(in the rows, 128 means zero)
Each name stands for a flat space through zero: a line, a plane or more. A row that begins with a name and a colon came from that space; any other row is followed by the name of the space it lies nearest, among the names in its block.
mukegaku: 79,102,130,140,137,177,120,134,72,158,168,30,116,95,93,132,160,140,111,168,140,132
mukegaku: 150,143,120,105,142,84,140,139,156,74,98,212,132,201,203,113,88,134,128,82,143,124
karkaz: 141,132,137,120,106,132,132,115,114,158,110,124,127,121,103,141,107,113,84,172,106,145
tisfelu: 138,138,121,139,95,164,161,121,118,137,161,142,122,124,143,96,129,98,126,135,118,155
kesallag: 144,127,125,123,165,148,148,167,122,117,136,87,113,125,167,108,121,147,125,125,161,133
karkaz: 110,141,84,120,226,44,36,57,76,142,116,127,138,141,70,131,171,80,128,172,172,92
tisfelu: 114,134,159,153,107,161,107,142,120,150,128,114,112,107,99,110,130,122,123,158,117,136
karkaz: 101,117,169,98,109,126,143,142,160,144,116,47,112,115,171,99,153,160,127,90,129,108
kesallag: 145,145,113,151,172,146,61,164,82,100,111,144,108,145,140,105,159,111,124,115,188,130
mukegaku: 121,151,140,130,151,130,137,110,138,131,172,101,104,153,129,98,116,145,126,131,148,150
kesallag: 103,125,130,116,118,99,183,69,170,151,179,116,142,123,111,123,112,134,161,141,90,126
karkaz: 73,104,82,119,150,100,169,65,112,113,203,126,152,162,98,185,101,145,121,142,114,133
tisfelu: 162,133,121,130,113,143,132,146,119,124,106,159,130,127,140,130,120,112,114,130,127,140
karkaz: 145,120,96,113,138,101,116,131,100,101,88,192,149,164,148,154,113,112,108,127,135,121
tisfelu: 112,143,114,155,143,137,133,84,123,146,196,117,121,111,83,112,138,103,148,157,125,143
mukegaku: 138,126,92,137,143,134,172,105,122,128,178,141,141,118,117,134,113,111,146,152,120,142
karkaz: 125,121,114,83,105,126,194,88,120,132,167,115,138,189,165,130,112,159,106,108,127,162
kesallag: 139,107,133,160,67,186,121,194,110,107,86,181,137,102,128,164,114,117,108,128,98,132
kesallag: 146,128,151,127,107,167,145,159,104,159,104,104,114,107,133,108,102,114,83,186,115,148
karkaz: 124,118,127,98,143,100,113,145,120,116,79,113,126,138,172,128,134,124,96,110,144,102
tisfelu: 151,147,125,170,173,123,87,161,134,110,105,172,119,96,107,120,110,95,145,160,137,111
kesallag: 101,103,110,113,144,113,177,121,154,116,163,88,141,110,157,135,136,144,160,100,123,103
karkaz: 127,116,122,104,108,107,134,110,109,138,96,148,145,146,121,162,103,119,83,155,104,129
kesallag: 161,145,137,134,123,124,156,156,192,93,126,166,121,130,175,111,108,140,161,73,127,127
kesallag: 107,120,138,125,84,125,150,131,151,100,126,174,135,164,142,161,87,151,109,102,97,135
mukegaku: 104,143,109,127,186,103,100,91,92,132,158,106,113,152,117,106,135,106,110,159,162,128
karkaz: 134,136,131,153,116,132,107,108,122,149,129,161,137,112,67,141,122,110,138,169,105,137
tisfelu: 164,127,95,134,156,129,165,178,140,74,118,180,130,130,193,132,86,111,124,111,139,122
tisfelu: 80,105,166,105,141,119,134,128,134,165,125,24,119,106,118,123,131,168,118,157,121,106
mukegaku: 87,116,103,136,196,105,83,97,82,150,148,66,129,96,75,135,165,105,129,178,152,99
mukegaku: 122,124,108,140,86,160,146,126,100,115,146,169,132,143,135,141,116,101,97,130,111,152
mukegaku: 118,144,133,137,104,128,131,106,147,114,155,160,121,157,126,128,118,131,127,102,120,146
tisfelu: 104,126,127,135,133,116,76,127,104,115,109,154,131,153,121,126,152,124,135,118,143,113
tisfelu: 135,128,88,103,156,102,179,63,131,149,189,90,141,123,116,136,134,120,137,137,130,138
kesallag: 127,151,131,145,135,134,100,115,106,131,138,157,115,153,113,101,124,108,121,152,140,145
kesallag: 142,141,153,102,107,103,126,122,151,143,85,126,119,133,150,116,116,117,92,124,116,124
tisfelu: 129,146,154,140,122,119,118,95,167,159,149,106,122,103,70,130,134,140,153,136,110,134
kesallag: 159,113,141,122,119,170,137,163,97,167,97,76,128,89,106,144,120,140,95,180,123,144
mukegaku: 127,162,121,139,186,97,167,107,187,85,200,152,108,172,150,108,72,153,155,107,147,144
karkaz: 113,121,128,114,110,127,158,110,139,123,156,127,136,157,145,125,131,155,147,99,124,136
mukegaku: 133,114,114,141,147,112,129,108,149,152,138,105,151,60,69,157,150,121,178,149,107,102
tisfelu: 135,127,62,116,198,63,101,85,109,92,136,171,155,162,119,167,143,115,147,106,163,107
karkaz: 133,123,154,107,90,164,189,147,153,137,149,77,115,130,176,105,123,165,123,96,123,150
mukegaku: 122,143,143,132,126,132,87,83,107,188,139,70,117,96,62,112,175,109,123,164,131,137
157,121,136,108,133,147,159,138,126,164,127,66,130,98,136,106,146,144,144,143,136,134 | karkaz
172,125,172,95,96,178,176,205,142,152,77,38,94,87,206,97,112,140,60,124,131,141 | karkaz
152,119,147,117,97,134,125,129,139,168,95,103,143,89,104,131,161,137,154,129,110,121 | mukegaku
174,127,134,125,161,128,159,178,154,132,92,105,122,77,144,135,82,126,111,166,122,118 | tisfelu
134,118,130,71,108,86,131,80,107,168,88,122,154,165,130,128,142,134,112,142,119,126 | karkaz
118,113,137,135,66,137,155,158,164,91,108,188,138,133,159,159,96,133,121,86,86,121 | kesallag
89,115,105,176,174,147,143,140,157,87,217,111,130,99,116,128,153,158,226,89,145,108 | karkaz
103,122,172,134,83,151,47,159,78,149,54,139,121,143,120,100,167,120,109,142,131,118 | tisfelu
120,112,142,102,73,175,136,111,56,197,119,63,127,123,115,108,159,114,74,181,118,157 | tisfelu
108,136,95,100,219,78,121,65,91,144,176,84,130,171,127,87,154,130,154,156,182,122 | mukegaku
112,129,92,108,199,84,110,96,85,122,139,123,133,165,142,107,138,110,126,151,169,113 | mukegaku
112,122,108,110,149,119,159,95,122,129,177,97,133,151,135,126,136,148,141,118,142,136 | karkaz
156,137,156,117,94,125,116,126,150,153,90,130,130,120,112,132,135,139,127,120,113,134 | tisfelu
87,104,110,144,126,155,103,112,53,147,149,115,140,128,71,155,142,119,110,185,125,136 | kesallag
131,99,120,141,114,126,126,141,115,142,89,158,160,83,74,187,101,114,123,187,82,109 | karkaz
131,152,146,152,109,129,156,125,200,108,165,163,117,122,143,101,115,131,176,85,110,132 | tisfelu
114,118,111,83,146,81,139,74,120,153,133,89,145,143,141,112,165,126,142,121,138,110 | tisfelu
92,76,121,103,83,125,146,146,123,121,91,102,153,102,143,192,136,138,96,104,92,95 | kesallag
153,166,165,128,147,87,107,134,199,111,101,153,105,144,142,109,99,144,136,97,135,122 | mukegaku
154,126,128,109,143,125,131,123,112,163,110,94,135,110,124,108,148,125,139,156,138,126 | mukegaku

Rows lie near named flat spaces through zero. A row that begins with a name and a colon came from that space; any other row is followed by the name of its block's space that it lies nearest.
vidiv-ropo: 151,192,125,165,95,149,172,103,193,149,146,136,133,110,134,119,95,185,153,110,121,165
vege-lig: 143,115,141,106,140,135,125,131,128,155,94,106,137,126,119,165,152,138,130,90,140,127
tuzor-sesen: 95,105,159,147,139,69,78,162,128,103,90,120,134,127,147,121,112,95,126,121,110,104
vidiv-ropo: 118,184,138,191,92,136,154,95,139,110,161,119,129,142,145,95,72,133,120,169,113,152
diso-direl: 188,180,118,175,149,171,110,116,109,147,99,122,125,83,157,156,105,167,110,130,104,130
diso-direl: 74,127,151,116,145,92,128,81,163,135,86,88,117,134,127,146,112,124,111,100,115,149
diso-direl: 92,121,141,129,155,80,94,116,88,66,124,96,111,123,153,95,103,80,101,176,111,106
tuzor-sesen: 107,69,165,103,130,65,99,166,92,119,85,112,143,166,153,121,165,63,112,114,156,74
tuzor-sesen: 86,50,121,104,144,101,132,159,120,136,123,179,111,155,66,147,159,84,130,142,123,145
vidiv-ropo: 149,158,122,90,173,114,100,100,100,81,127,64,114,77,167,110,121,134,116,135,131,99
vege-lig: 159,125,128,110,128,137,116,148,149,143,98,134,142,98,150,134,149,157,152,84,130,110
vidiv-ropo: 125,129,113,138,154,127,112,136,106,118,148,134,113,122,104,141,117,119,115,154,120,135
diso-direl: 128,84,102,81,110,160,126,161,160,147,135,180,141,122,112,125,171,152,170,92,132,122
vege-lig: 80,117,140,83,94,150,117,114,181,86,139,101,150,112,133,88,117,156,183,105,107,137
vidiv-ropo: 115,149,137,90,123,171,100,101,160,110,125,63,150,97,139,129,115,178,158,85,116,132
vege-lig: 120,154,102,156,128,131,130,118,125,98,175,153,110,117,127,96,94,128,124,178,108,140
diso-direl: 146,155,141,174,104,111,115,146,114,112,129,133,142,134,181,93,108,115,119,144,131,95
vege-lig: 160,115,147,152,137,121,140,144,88,128,101,134,124,124,121,139,135,105,121,157,122,132
tuzor-sesen: 84,59,108,51,158,122,65,168,128,96,133,136,129,110,102,127,160,118,156,107,119,103
vidiv-ropo: 148,179,136,174,73,216,109,125,156,130,137,116,169,110,158,117,89,192,162,112,99,138
diso-direl: 104,129,96,102,117,149,128,119,149,132,173,143,128,142,118,118,132,142,133,119,140,128
vidiv-ropo: 99,118,109,171,131,130,115,131,119,148,129,177,115,155,116,141,111,107,96,153,108,138
vege-lig: 105,66,156,153,113,113,148,153,95,128,101,167,127,167,93,132,141,72,125,170,112,145
diso-direl: 103,121,120,117,120,149,141,86,137,145,110,134,123,143,139,129,132,130,111,123,120,137
tuzor-sesen: 109,125,106,125,130,160,121,126,147,127,152,147,123,118,95,137,116,150,144,132,106,155
tuzor-sesen: 98,110,158,161,87,120,113,165,160,140,113,145,158,157,125,128,118,123,150,104,119,129
tuzor-sesen: 83,98,106,88,146,137,49,182,131,70,188,121,138,107,89,115,118,133,168,130,111,114
vege-lig: 165,235,126,159,119,153,146,94,149,67,205,66,127,70,137,85,57,186,159,165,115,158
vidiv-ropo: 117,130,111,155,120,161,100,123,135,149,107,161,133,129,152,135,116,141,114,120,103,122
tuzor-sesen: 150,103,139,109,161,77,103,163,95,119,99,120,123,117,144,133,155,96,117,121,146,89
diso-direl: 150,95,125,94,165,133,108,169,131,126,112,133,125,82,79,163,152,147,166,107,115,142
diso-direl: 150,102,151,151,121,113,78,205,133,108,89,155,152,91,145,118,129,129,170,113,100,102
vidiv-ropo: 144,102,126,70,159,116,116,142,115,116,118,106,125,103,119,137,163,127,141,109,144,111
vidiv-ropo: 111,114,129,158,104,123,129,125,134,161,93,170,133,161,161,126,133,111,104,120,124,114
diso-direl: 76,80,94,100,104,173,95,168,150,113,186,180,142,142,79,115,134,137,169,131,110,136
vege-lig: 143,186,144,197,112,104,153,137,151,132,163,121,129,135,112,130,81,139,130,142,131,157
tuzor-sesen: 139,158,139,145,76,164,169,99,155,156,130,123,149,151,150,118,124,155,135,111,140,139
vidiv-ropo: 68,99,124,105,98,175,127,108,159,107,145,137,137,134,99,110,117,142,162,136,93,161
vege-lig: 115,110,140,134,49,153,178,154,170,130,173,170,157,166,100,91,135,136,183,132,137,152
diso-direl: 114,110,158,131,92,86,162,142,135,129,133,131,140,173,129,105,141,94,134,128,157,121
tuzor-sesen: 124,172,156,219,85,129,162,121,121,139,158,125,138,179,117,126,80,113,108,169,128,158
vege-lig: 191,168,121,179,123,117,148,158,130,158,138,160,128,120,138,137,124,143,124,126,145,123
tuzor-sesen: 113,87,135,54,140,112,140,75,113,137,58,104,120,136,183,117,180,103,100,100,147,92
89,86,147,136,110,115,122,140,104,130,119,137,137,179,120,127,137,82,111,143,132,119 | vidiv-ropo
132,144,106,126,88,133,140,124,133,130,163,155,138,155,178,80,137,125,120,130,156,91 | diso-direl
128,162,125,98,119,165,137,98,153,110,166,78,137,109,117,120,114,170,155,115,132,147 | vege-lig
63,97,151,147,105,89,63,174,153,82,117,142,149,132,153,87,99,103,153,126,94,102 | diso-direl
81,46,98,90,143,170,77,151,114,135,107,183,127,132,98,149,159,116,133,125,94,124 | vidiv-ropo
137,102,131,91,142,106,150,135,113,121,132,123,119,129,105,129,157,110,135,133,148,128 | diso-direl
90,83,151,150,78,112,171,138,98,121,151,160,135,206,106,98,137,62,118,183,141,136 | vege-lig
110,144,112,93,178,122,47,119,113,64,134,75,119,71,161,110,102,139,125,130,103,95 | tuzor-sesen
139,114,113,120,156,117,97,134,106,118,95,146,116,99,162,121,138,118,114,133,113,99 | vege-lig
100,107,143,105,141,60,84,146,133,79,98,117,127,107,180,84,127,98,133,121,121,81 | diso-direl
135,169,96,131,126,126,112,125,119,105,189,125,125,129,161,91,111,132,113,145,148,97 | diso-direl
91,133,107,124,128,157,141,102,140,119,178,130,115,138,78,132,106,138,132,153,113,170 | vege-lig
150,161,108,126,180,85,133,115,135,141,130,120,96,102,123,152,123,136,103,118,142,131 | vidiv-ropo
106,117,85,130,99,139,140,135,137,127,180,199,122,155,133,87,132,118,127,156,132,119 | vege-lig
90,86,147,167,113,123,99,178,146,153,103,168,144,157,91,159,122,113,139,113,103,143 | tuzor-sesen
55,60,149,66,83,113,105,153,134,96,149,114,161,184,128,86,158,89,155,111,152,93 | tuzor-sesen

Each name stands for a flat space through zero: a line, a plane or more. A row that begins with a name and a colon came from that space; any other row is followed by the name of the space it lies nearest, among the names in its block.
vazogana: 176,113,158,105,144,100,151,158,123,101,87,114,158,144,88,111,134,119,136,131,139,120
pasubmepur: 96,164,148,134,141,128,109,124,153,96,103,81,158,136,87,134,91,128,103,204,156,142
felmivif: 112,128,136,119,109,107,95,125,163,107,112,87,173,128,90,127,92,128,106,129,170,139
zozafoze: 85,111,114,107,113,117,119,126,137,124,136,135,171,175,128,123,65,135,137,125,164,127
pasubmepur: 152,137,112,157,122,84,104,143,90,152,96,140,95,118,79,139,160,88,146,91,117,135
pasubmepur: 143,134,138,123,126,96,146,144,125,120,106,107,121,137,87,122,127,119,140,135,128,138
vazogana: 110,114,146,105,127,135,170,135,129,137,140,141,143,135,156,105,118,148,147,101,170,152
lekeforu: 151,141,133,120,111,102,185,148,175,114,159,68,146,138,141,160,116,142,145,160,133,146
pasubmepur: 123,185,97,162,154,136,110,161,136,158,136,126,142,127,151,191,154,119,134,171,150,169
zozafoze: 145,96,150,143,103,120,130,99,150,91,123,127,120,77,127,133,132,117,109,105,156,97
penankager: 127,147,157,115,106,78,135,104,134,105,130,116,125,165,91,134,143,75,127,106,140,164
felmivif: 97,147,122,133,113,139,42,84,157,141,125,141,133,123,130,122,173,128,77,87,110,162
vazogana: 140,110,148,124,139,127,111,165,157,128,154,124,153,117,136,116,130,122,113,107,122,112
vazogana: 127,115,146,82,118,137,93,126,127,119,117,128,97,93,73,78,136,115,90,69,138,141
felmivif: 94,120,132,148,122,129,132,84,87,143,102,157,108,144,132,98,126,139,144,118,110,123
penankager: 141,154,118,114,110,158,118,87,106,135,160,88,68,100,119,123,140,115,106,126,62,127
penankager: 122,118,151,114,141,158,147,137,123,149,167,110,164,137,174,97,108,149,133,120,111,118
vazogana: 112,91,147,100,129,95,126,174,150,103,122,155,112,135,73,91,100,111,124,101,152,118
pasubmepur: 93,145,125,155,141,145,129,107,84,158,138,165,91,138,150,120,138,116,143,130,102,132
lekeforu: 164,163,93,145,154,158,125,169,126,165,175,99,145,120,177,179,141,130,137,165,93,124
penankager: 146,102,154,127,110,76,135,167,186,93,139,97,147,116,94,133,108,111,121,117,152,114
lekeforu: 88,129,135,119,131,134,129,141,147,140,147,136,137,140,140,109,112,143,127,122,142,149
lekeforu: 58,123,154,146,154,102,59,181,204,122,181,184,185,182,146,134,119,88,98,118,151,137
pasubmepur: 100,138,119,134,109,94,83,120,152,127,123,156,116,139,100,141,150,97,112,91,151,163
vazogana: 102,125,125,168,137,124,156,112,72,136,110,173,83,128,128,129,116,110,163,146,132,108
penankager: 83,123,122,156,110,93,169,124,141,157,148,176,111,163,172,134,144,142,170,100,136,164
vazogana: 86,151,136,141,131,121,100,138,196,119,158,107,179,157,148,151,111,135,105,166,140,150
vazogana: 115,133,114,180,151,84,144,170,155,128,100,175,157,169,146,175,142,136,163,174,157,139
zozafoze: 153,135,145,124,122,132,146,111,118,125,145,117,135,117,148,143,149,103,129,108,144,136
zozafoze: 144,145,136,105,118,138,148,125,130,145,152,89,132,117,142,124,141,136,128,107,127,159
zozafoze: 113,138,115,120,136,142,127,134,111,149,126,129,120,137,127,113,120,145,135,134,115,139
vazogana: 91,112,117,139,139,123,110,141,133,135,111,168,146,154,132,116,108,147,135,134,139,121
pasubmepur: 136,137,142,121,135,143,112,121,170,105,118,112,160,118,137,137,147,146,96,149,143,139
vazogana: 145,159,101,131,116,161,48,98,139,151,128,111,110,74,127,142,189,129,76,92,100,153
lekeforu: 137,114,118,124,129,109,140,150,128,112,140,134,115,150,112,136,103,111,140,147,107,98
penankager: 75,125,145,108,153,160,153,126,83,156,123,186,138,152,158,87,116,139,151,104,180,158
lekeforu: 153,88,109,141,134,112,178,154,102,107,154,155,106,151,141,152,78,105,171,165,101,48
felmivif: 41,172,127,181,141,143,109,107,140,159,156,137,149,162,178,144,112,141,131,178,125,157
vazogana: 99,108,128,186,165,133,131,162,117,163,124,210,132,126,184,128,152,143,156,122,138,114
pasubmepur: 111,172,158,153,133,129,107,86,138,124,111,110,119,127,120,126,174,121,101,150,105,163
pasubmepur: 131,95,147,146,109,107,91,97,121,98,78,142,110,84,76,106,131,108,105,92,150,98
felmivif: 64,181,130,171,139,130,57,130,187,161,178,117,164,158,167,150,151,126,95,148,95,173
pasubmepur: 139,124,91,126,135,156,105,142,75,168,166,103,142,140,144,127,76,120,144,131,74,80
zozafoze: 139,122,127,128,109,131,126,104,168,94,142,96,161,124,146,158,109,134,109,154,139,109
felmivif: 190,104,74,114,113,101,181,172,126,114,183,136,75,144,135,184,109,99,168,145,80,76
pasubmepur: 136,150,129,135,133,153,98,105,155,134,135,113,159,125,165,143,168,147,99,136,107,145
vazogana: 136,135,150,72,111,141,188,111,148,106,156,85,112,133,132,109,120,147,124,135,127,155
lekeforu: 150,103,165,139,129,97,168,157,142,85,124,131,106,90,98,135,120,93,135,131,174,102
zozafoze: 127,138,140,151,146,130,115,134,141,117,121,135,133,122,131,139,145,121,116,155,125,122
zozafoze: 151,148,155,86,142,139,169,148,91,151,132,99,119,130,114,90,143,125,143,105,124,166
penankager: 196,151,114,91,74,107,106,106,206,101,164,7,185,127,123,179,135,132,88,127,103,147
zozafoze: 114,99,143,121,138,78,118,167,142,98,108,216,74,146,71,110,154,79,126,92,144,128
felmivif: 91,132,121,149,96,60,97,131,172,126,135,92,119,178,76,117,97,128,126,141,61,130
lekeforu: 140,143,102,109,144,172,165,137,112,143,165,147,92,126,174,147,144,140,140,149,108,133
zozafoze: 88,102,120,152,129,157,126,108,92,149,109,144,128,107,145,95,84,166,141,130,135,95
felmivif: 106,141,154,131,129,118,104,131,148,132,114,83,149,131,96,93,116,145,109,137,111,144
lekeforu: 115,161,132,141,122,158,160,114,157,143,176,82,133,107,185,151,131,158,126,159,125,155
felmivif: 130,187,99,171,132,134,123,140,162,156,140,86,94,100,142,171,171,157,121,183,81,166
zozafoze: 145,121,120,117,119,152,155,109,129,121,146,130,88,105,151,130,142,144,125,130,102,116
lekeforu: 115,112,125,134,110,151,117,86,127,129,138,127,91,101,140,103,128,150,110,116,82,103
vazogana: 119,189,138,150,139,153,123,81,137,117,110,121,70,104,125,145,197,131,96,179,96,171
penankager: 152,164,80,147,128,151,110,142,141,144,150,80,116,98,139,180,128,141,119,178,95,123
felmivif: 173,99,97,137,98,78,160,130,122,107,107,113,100,137,94,150,108,129,160,142,93,85
felmivif: 125,123,120,130,144,138,130,139,146,116,153,184,145,146,174,168,144,107,128,132,164,127
felmivif: 101,152,155,151,158,95,142,196,174,138,172,137,161,167,149,151,133,103,143,151,148,161
penankager: 138,117,128,114,138,148,100,123,122,139,79,160,130,101,121,98,175,157,109,86,145,149
pasubmepur: 129,147,134,122,147,142,96,150,127,107,128,88,142,114,86,135,88,102,103,175,139,109
lekeforu: 148,146,130,113,131,118,113,163,191,117,166,112,127,128,128,152,163,116,100,131,110,152
pasubmepur: 135,136,127,132,139,126,122,133,120,126,99,103,154,139,110,125,112,142,130,161,121,121
lekeforu: 99,108,134,157,150,112,76,152,116,122,127,174,140,146,107,123,101,84,123,128,130,85
penankager: 155,111,84,146,107,138,133,102,111,138,127,147,96,100,156,157,144,141,140,114,109,101
penankager: 140,97,164,69,120,164,138,95,97,132,131,135,144,113,143,66,138,134,115,46,150,135
lekeforu: 143,118,107,77,110,103,148,130,155,108,136,137,117,188,115,128,131,139,133,126,94,141
penankager: 192,84,113,120,98,140,126,102,116,112,130,117,102,70,131,131,137,127,116,85,102,70
penankager: 150,166,142,102,115,105,89,123,194,112,121,54,188,156,102,139,157,138,87,138,112,179
zozafoze: 128,126,132,152,150,137,132,122,88,131,115,154,137,140,143,133,123,114,144,148,127,102
zozafoze: 83,97,140,112,136,147,158,132,130,120,142,169,114,140,147,90,91,152,136,132,139,111
felmivif: 152,120,109,111,129,145,149,124,109,122,123,184,91,103,145,153,166,112,135,98,172,138
150,119,129,121,96,125,134,122,135,131,189,103,97,88,138,142,129,92,122,78,120,117 | pasubmepur
113,137,152,127,125,135,109,101,147,102,120,97,141,122,110,117,115,128,98,153,129,126 | pasubmepur
114,80,111,117,135,115,140,118,53,103,90,206,80,169,83,99,77,97,159,132,118,62 | lekeforu
134,131,118,105,129,139,125,102,105,127,76,133,134,141,110,109,139,156,126,128,131,145 | vazogana
107,185,109,166,130,94,151,186,183,189,177,106,156,149,181,185,164,145,162,134,147,215 | penankager
168,127,128,122,129,93,152,168,143,133,131,118,105,139,109,126,160,128,143,120,83,135 | zozafoze
96,157,153,180,146,116,153,115,116,149,70,138,112,121,126,110,168,163,147,156,133,170 | felmivif
80,114,119,176,109,138,100,74,96,137,113,142,121,106,136,123,90,130,130,125,139,95 | pasubmepur
123,128,154,121,168,165,134,132,126,126,122,184,121,129,162,107,178,138,114,130,126,137 | felmivif
188,149,140,124,126,105,131,129,114,123,92,89,163,117,104,154,164,103,132,114,161,153 | vazogana
165,149,93,126,110,166,96,90,136,123,95,97,123,58,129,166,163,154,94,131,156,143 | felmivif
151,123,125,119,93,63,106,137,164,110,81,122,109,108,54,134,165,112,116,75,162,167 | felmivif
139,128,119,160,126,106,162,128,92,132,126,133,120,135,134,159,112,103,168,144,139,108 | vazogana
118,148,132,130,146,145,108,172,169,146,174,118,132,107,148,136,143,128,107,129,125,149 | lekeforu
156,125,162,132,150,148,146,116,134,110,97,145,119,101,143,112,187,147,112,134,122,131 | pasubmepur
137,141,98,144,128,82,95,150,115,146,113,136,159,181,105,161,128,97,150,125,121,136 | zozafoze
134,141,110,132,119,100,95,157,194,116,143,108,152,138,118,168,135,124,108,143,128,143 | vazogana
123,85,142,104,118,94,110,123,144,95,114,177,134,168,101,103,127,107,118,90,128,109 | felmivif
135,109,116,110,90,123,75,84,120,125,115,98,140,121,95,107,108,125,102,82,107,109 | felmivif
131,131,150,97,134,167,128,134,136,146,165,85,147,112,150,90,122,152,109,111,104,135 | penankager
189,129,130,144,119,85,147,141,141,103,116,91,162,134,117,176,136,104,143,147,135,112 | lekeforu
122,141,128,112,131,139,151,110,125,113,133,152,104,142,138,139,144,119,128,142,138,146 | lekeforu
159,134,121,145,140,119,146,153,133,131,97,127,139,111,131,153,155,143,143,144,153,139 | pasubmepur
161,131,109,110,131,121,94,153,130,144,139,128,137,138,120,137,154,111,120,97,101,133 | pasubmepur
161,135,124,121,108,95,102,144,153,111,143,76,155,126,93,160,112,90,115,122,136,123 | vazogana
182,100,143,109,136,117,161,170,136,98,105,124,121,90,98,126,133,124,132,123,161,108 | pasubmepur
145,132,125,119,117,79,91,141,128,115,101,143,121,140,65,142,150,74,121,90,153,148 | zozafoze
134,90,103,110,129,143,150,130,99,137,117,162,104,138,138,99,112,162,149,117,97,95 | vazogana
138,105,149,88,103,75,86,163,165,114,149,92,160,149,65,102,100,88,107,66,128,129 | felmivif
151,111,159,101,100,113,150,121,148,88,143,57,130,105,89,110,85,118,113,129,128,104 | pasubmepur
